Here is a tiny trained network, its code and every weight. The questions are about switching its units off for an input and a target symbol, where a switched-off unit gives its printed mean instead of its output.

import numpy as np


def w(rows, s, z=0):
    codes = np.array(rows[::2]) - 128.0
    scale = np.full(codes.shape[1], s)
    scale[-1] = z or s
    return codes * scale


def f(y):
    return np.maximum(y, 0)


def softmax(a):
    e = np.exp(a - a.max(-1, keepdims=True))
    return e / e.sum(-1, keepdims=True)


def log_softmax(a):
    a = a - a.max(-1, keepdims=True)
    return a - np.log(np.exp(a).sum(-1, keepdims=True))


def net(x, mask):
    ids = ['Σθμπφω'.index(c) for c in x.split()]
    T = len(ids)
    res = E[ids] + P[:T]
    u = 0
    for l in range(2):
        r = res
        for j in range(2):
            rows = slice(3 * j, 3 * j + 3)
            q, k, v = (r @ M[l][rows].T for M in (Q, K, V))
            z = softmax(np.where(np.tri(T) > 0, q @ k.T / 3**0.5, -1e9)) @ v
            o = O[l][rows]
            res = res + np.where(mask[u + j], z, o[:, -1]) @ o[:, :-1]
        u += 2
        y = f(res @ A[l][:, :-1].T + A[l][:, -1])
        res = res + np.where(mask[u : u + 12], y, B[l][:, -1]) @ B[l][:, :-1]
        u += 12
    return log_softmax(res[-1] @ U[:, :-1].T + U[:, -1])


Q, K, V, O, A, B = {}, {}, {}, {}, {}, {}
E = w([
[144,71,126],'Σ',
[18,238,139],'θ',
[184,197,240],'μ',
[19,85,251],'π',
[186,84,18],'φ',
[209,202,242],'ω',
],0.013)
P = w([
[214,61,39],'0',
[198,102,15],'1',
[144,163,47],'2',
[127,153,54],'3',
[123,142,69],'4',
[114,140,85],'5',
[113,129,106],'6',
[110,116,121],'7',
[121,89,141],'8',
[142,50,162],'9',
[160,11,209],'10',
[153,1,221],'11',
],0.0058)
Q[0] = w([
[93,143,132],'0.h1',
[174,137,145],'0.h1',
[249,57,74],'0.h1',
[109,65,107],'0.h2',
[2,146,246],'0.h2',
[129,185,150],'0.h2',
],0.0086)
K[0] = w([
[93,26,226],'0.h1',
[124,230,53],'0.h1',
[150,115,135],'0.h1',
[135,201,36],'0.h2',
[255,50,219],'0.h2',
[236,20,186],'0.h2',
],0.0072)
V[0] = w([
[82,4,104],'0.h1',
[208,114,88],'0.h1',
[83,170,157],'0.h1',
[184,67,143],'0.h2',
[137,94,203],'0.h2',
[58,105,183],'0.h2',
],0.011)
O[0] = w([
[61,179,41,1],'0.h1',
[130,138,138,116],'0.h1',
[139,85,2,160],'0.h1',
[147,218,110,187],'0.h2',
[124,170,140,248],'0.h2',
[148,144,133,112],'0.h2',
],0.0068,0.0044)
A[0] = w([
[190,175,81,81],'0.n1',
[159,30,226,114],'0.n2',
[94,99,140,100],'0.n3',
[64,108,137,116],'0.n4',
[179,189,170,61],'0.n5',
[37,72,57,79],'0.n6',
[100,255,133,104],'0.n7',
[50,35,100,69],'0.n8',
[168,83,107,253],'0.n9',
[98,112,190,71],'0.n10',
[62,208,138,103],'0.n11',
[191,82,142,244],'0.n12',
],0.01,0.0036)
B[0] = w([
[147,110,46,148],'0.n1',
[74,160,189,254],'0.n2',
[202,171,135,145],'0.n3',
[217,202,181,158],'0.n4',
[175,110,122,227],'0.n5',
[170,92,140,156],'0.n6',
[77,28,154,174],'0.n7',
[194,96,192,163],'0.n8',
[16,129,109,171],'0.n9',
[138,168,118,172],'0.n10',
[181,98,136,158],'0.n11',
[77,128,2,225],'0.n12',
],0.0084,0.0095)
Q[1] = w([
[192,173,206],'1.h1',
[140,47,216],'1.h1',
[110,167,118],'1.h1',
[254,85,185],'1.h2',
[131,122,121],'1.h2',
[52,8,79],'1.h2',
],0.0082)
K[1] = w([
[134,119,210],'1.h1',
[118,231,132],'1.h1',
[154,166,100],'1.h1',
[121,78,87],'1.h2',
[143,164,133],'1.h2',
[255,196,34],'1.h2',
],0.0082)
V[1] = w([
[129,72,193],'1.h1',
[121,129,37],'1.h1',
[181,50,123],'1.h1',
[192,9,92],'1.h2',
[54,138,68],'1.h2',
[113,25,168],'1.h2',
],0.011)
O[1] = w([
[216,52,134,204],'1.h1',
[24,186,217,1],'1.h1',
[141,91,161,135],'1.h1',
[158,150,205,110],'1.h2',
[3,32,180,40],'1.h2',
[199,105,80,152],'1.h2',
],0.0056,0.0065)
A[1] = w([
[115,174,12,233],'1.n1',
[168,38,55,7],'1.n2',
[159,130,185,169],'1.n3',
[152,109,90,49],'1.n4',
[1,24,170,76],'1.n5',
[148,94,64,231],'1.n6',
[131,134,181,209],'1.n7',
[124,221,235,252],'1.n8',
[193,115,233,113],'1.n9',
[213,27,143,16],'1.n10',
[165,193,219,109],'1.n11',
[28,241,215,253],'1.n12',
],0.0098,0.0033)
B[1] = w([
[109,134,179,162],'1.n1',
[158,162,191,155],'1.n2',
[79,121,126,198],'1.n3',
[106,146,193,138],'1.n4',
[227,124,111,162],'1.n5',
[102,100,171,170],'1.n6',
[128,111,124,168],'1.n7',
[108,93,2,184],'1.n8',
[93,162,116,250],'1.n9',
[106,156,167,236],'1.n10',
[98,200,16,201],'1.n11',
[110,133,170,159],'1.n12',
],0.0087,0.012)
U = w([
[57,72,158,223],'Σ',
[163,11,155,254],'θ',
[142,156,107,59],'μ',
[217,178,241,90],'π',
[1,158,157,74],'φ',
[142,189,75,95],'ω',
],0.008,0.0058)

Each question gives the input, a string of symbols that net reads in full, and the target symbol t.
The units are the heads (3 rows each of Q, K, V and O) and the neurons (one row each of A and B). Each row of codes is followed by its name. A weight is (code - 128) times the scale printed after its matrix; where a second scale follows, it is the last column's (O, A, B and U).
mask holds one flag per unit, layer by layer, with each layer's heads first. A switched-off unit (its flag False) gives its mean, the last column of its rows in O or B, instead of its output. The means were averaged over made-up inputs and are rounded, as every weight is.
A unit's drop is (log p(t) with every unit on - log p(t) with that unit switched off) / (log p(t) with every unit on - log p(t) with every unit switched off).
The circuit of an input: a set's keep is (log p(t) with only the set's units on - log p(t) with every unit switched off) / (log p(t) with every unit on - log p(t) with every unit switched off). Starting from the 12 units with the biggest drops (on a tie, the unit counted first), units are removed one at a time, each time the one whose removal leaves the highest keep (on an exact tie, the one counted first), for as long as the keep stays at least 0.8.
units of the circuit, in order: the units of the circuit, biggest drop first
unit that matters most: the unit with the biggest drop
top k neurons: the k neurons with the biggest drops, biggest first
top k neurons in layer l: the k neurons of layer l with the biggest drops, biggest first
drop when u is switched off: that unit's drop, to one decimal
input π ω μ φ, target φ: units of the circuit, in order -> [1.h1; 0.n9]
input π Σ π ω ω ω ω ω μ, target ω: units of the circuit, in order -> [1.n11; 1.n8]
input Σ ω Σ, target φ: units of the circuit, in order -> [1.h1; 0.n9]
input ω π φ θ ω φ, target θ: top 3 neurons -> [1.n5; 0.n8; 0.n2]
input ω ω π ω π ω μ ω ω ω π, target ω: top neuron in layer 0 -> [0.n4]
input θ μ ω ω φ μ, target φ: top 2 neurons in layer 1 -> [1.n5; 1.n12]
input θ ω ω φ ω, target φ: units of the circuit, in order -> [1.h2; 0.n8]
input Σ φ ω ω θ θ θ ω π Σ π π, target π: top 3 neurons -> [0.n8; 0.n12; 0.n4]
input φ μ π ω ω ω ω ω π ω ω θ, target θ: top 2 neurons -> [0.n7; 1.n11]
input ω π ω ω π φ ω φ, target φ: top 2 neurons in layer 0 -> [0.n9; 0.n5]
input π π ω π ω μ π φ θ ω ω, target ω: top 2 neurons -> [0.n2; 0.n11]
input ω π ω π θ φ, target θ: top 3 neurons in layer 0 -> [0.n8; 0.n9; 0.n12]
input ω μ π ω ω ω ω μ ω ω, target ω: top 2 neurons -> [0.n2; 0.n7]
input π θ θ θ θ ω, target θ: top 3 neurons -> [0.n7; 0.n12; 1.n11]
input π ω ω θ μ ω ω ω ω ω φ ω, target φ: unit that matters most -> 0.n12
input Σ μ π ω μ ω ω ω π ω μ, target ω: top 2 neurons in layer 0 -> [0.n2; 0.n7]
input π ω ω μ π φ Σ ω π, target ω: top 2 neurons -> [1.n11; 0.n7]
input π θ θ ω, target θ: top 3 neurons in layer 0 -> [0.n7; 0.n12; 0.n5]
input ω ω π Σ π π, target π: drop when 0.n6 is switched off -> 0.2
input ω ω φ Σ ω Σ μ, target Σ: drop when 0.n5 is switched off -> 0.2
input φ θ Σ, target θ: unit that matters most -> 1.n5
input φ Σ ω, target Σ: drop when 0.n8 is switched off -> 0.1
